Below are the code and all the weights of a small trained network. Each question names an input and a class and asks about switching units off, where a switched-off unit gives its printed mean instead of its output.

import numpy as np


def w(rows, s, z=0):
    codes = np.array(rows[::2]) - 128.0
    scale = np.full(codes.shape[1], s)
    scale[-1] = z or s
    return codes * scale


def norm(h):
    return h / np.sqrt((h * h).mean(-1, keepdims=True) + 1e-5)


def f(y):
    return np.maximum(y, 0)


def log_softmax(a):
    a = a - a.max(-1, keepdims=True)
    return a - np.log(np.exp(a).sum(-1, keepdims=True))


def net(x, mask):
    res = np.array(x, float).reshape(1, 6) / 4 @ E
    u = 0
    for l in range(2):
        y = f(norm(res) @ A[l][:, :-1].T + A[l][:, -1])
        res = res + np.where(mask[u : u + 8], y, B[l][:, -1]) @ B[l][:, :-1]
        u += 8
    return log_softmax(norm(res)[-1] @ U[:, :-1].T + U[:, -1])


A, B = {}, {}
E = w([
[106,147,180,232,96],'x0',
[199,168,214,140,137],'x1',
[129,162,180,2,176],'x2',
[203,190,55,135,195],'x3',
[117,160,146,33,60],'x4',
[253,83,91,150,167],'x5',
],0.0065)
A[0] = w([
[106,117,241,116,75,138],'0.n0',
[207,194,132,107,141,252],'0.n1',
[44,73,56,71,186,155],'0.n2',
[136,139,138,222,113,38],'0.n3',
[120,221,191,144,105,228],'0.n4',
[105,120,117,165,2,90],'0.n5',
[69,125,250,55,97,101],'0.n6',
[55,177,155,62,189,141],'0.n7',
],0.008,0.0024)
B[0] = w([
[81,148,77,47,88,226],'0.n0',
[220,91,154,103,205,227],'0.n1',
[38,68,136,123,212,226],'0.n2',
[162,141,149,254,80,179],'0.n3',
[137,198,199,101,157,210],'0.n4',
[190,140,157,90,185,206],'0.n5',
[96,154,35,170,8,253],'0.n6',
[210,85,196,106,142,211],'0.n7',
],0.0068,0.0053)
A[1] = w([
[122,180,178,135,159,101],'1.n0',
[161,196,167,168,201,183],'1.n1',
[220,38,189,48,140,232],'1.n2',
[96,152,141,171,134,204],'1.n3',
[72,140,162,127,133,4],'1.n4',
[201,100,115,145,138,56],'1.n5',
[21,254,209,143,91,101],'1.n6',
[66,120,176,84,127,13],'1.n7',
],0.0082,0.0025)
B[1] = w([
[158,151,151,172,161,155],'1.n0',
[120,181,134,146,121,211],'1.n1',
[160,228,2,85,166,255],'1.n2',
[141,107,162,159,82,174],'1.n3',
[145,120,205,132,149,145],'1.n4',
[103,124,113,99,116,179],'1.n5',
[184,96,241,61,109,227],'1.n6',
[101,118,120,149,83,170],'1.n7',
],0.0092,0.0057)
U = w([
[137,141,77,76,179,252],'0',
[137,141,90,67,192,33],'1',
[2,49,90,150,195,90],'2',
[34,125,127,98,60,79],'3',
[125,156,164,142,126,165],'4',
[90,82,204,74,57,53],'5',
[116,77,88,247,88,107],'6',
],0.0088,0.0032)

Each question gives the input, the list of numbers given to net, and the class t.
The units are the neurons (one row each of A and B). Each row of codes is followed by its name. A weight is (code - 128) times the scale printed after its matrix; where a second scale follows, it is the last column's (A, B and U).
mask holds one flag per neuron, layer by layer. A switched-off neuron (its flag False) gives its mean, the last column of its row in B, instead of its output. The means were averaged over made-up inputs and are rounded, as every weight is.
A unit's drop is (log p(t) with every unit on - log p(t) with that unit switched off) / (log p(t) with every unit on - log p(t) with every unit switched off).
The circuit of an input: a set's keep is (log p(t) with only the set's units on - log p(t) with every unit switched off) / (log p(t) with every unit on - log p(t) with every unit switched off). Starting from the 12 units with the biggest drops (on a tie, the unit counted first), units are removed one at a time, each time the one whose removal leaves the highest keep (on an exact tie, the one counted first), for as long as the keep stays at least 0.8.
units of the circuit, in order: the units of the circuit, biggest drop first
top k neurons: the k neurons with the biggest drops, biggest first
k most important neurons of layer l: the k neurons of layer l with the biggest drops, biggest first
drop of u: that unit's drop, to one decimal
input [2,-2,-4,7,2,-1], class 6: units of the circuit, in order -> 1.n2, 0.n3
input [4,-8,2,3,-1,3], class 2: units of the circuit, in order -> 1.n2, 0.n2
input [-6,-2,0,-2,-4,-4], class 2: top neuron -> 0.n2
input [-6,-2,-1,-5,-8,4], class 2: units of the circuit, in order -> 0.n2, 0.n1
input [-4,-8,-7,-5,1,2], class 2: units of the circuit, in order -> 0.n2, 0.n6
input [2,-2,-3,5,8,-8], class 5: top 2 neurons -> 1.n6, 1.n2
input [2,-5,-3,-1,6,-4], class 5: 2 most important neurons of layer 1 -> 1.n6, 1.n2
input [-6,6,-5,-1,-5,-7], class 5: drop of 1.n2 -> 0.1
input [-2,-7,-2,-1,-6,4], class 2: drop of 0.n2 -> 0.2
input [-3,-8,-5,-2,-1,5], class 2: drop of 0.n7 -> 0.1
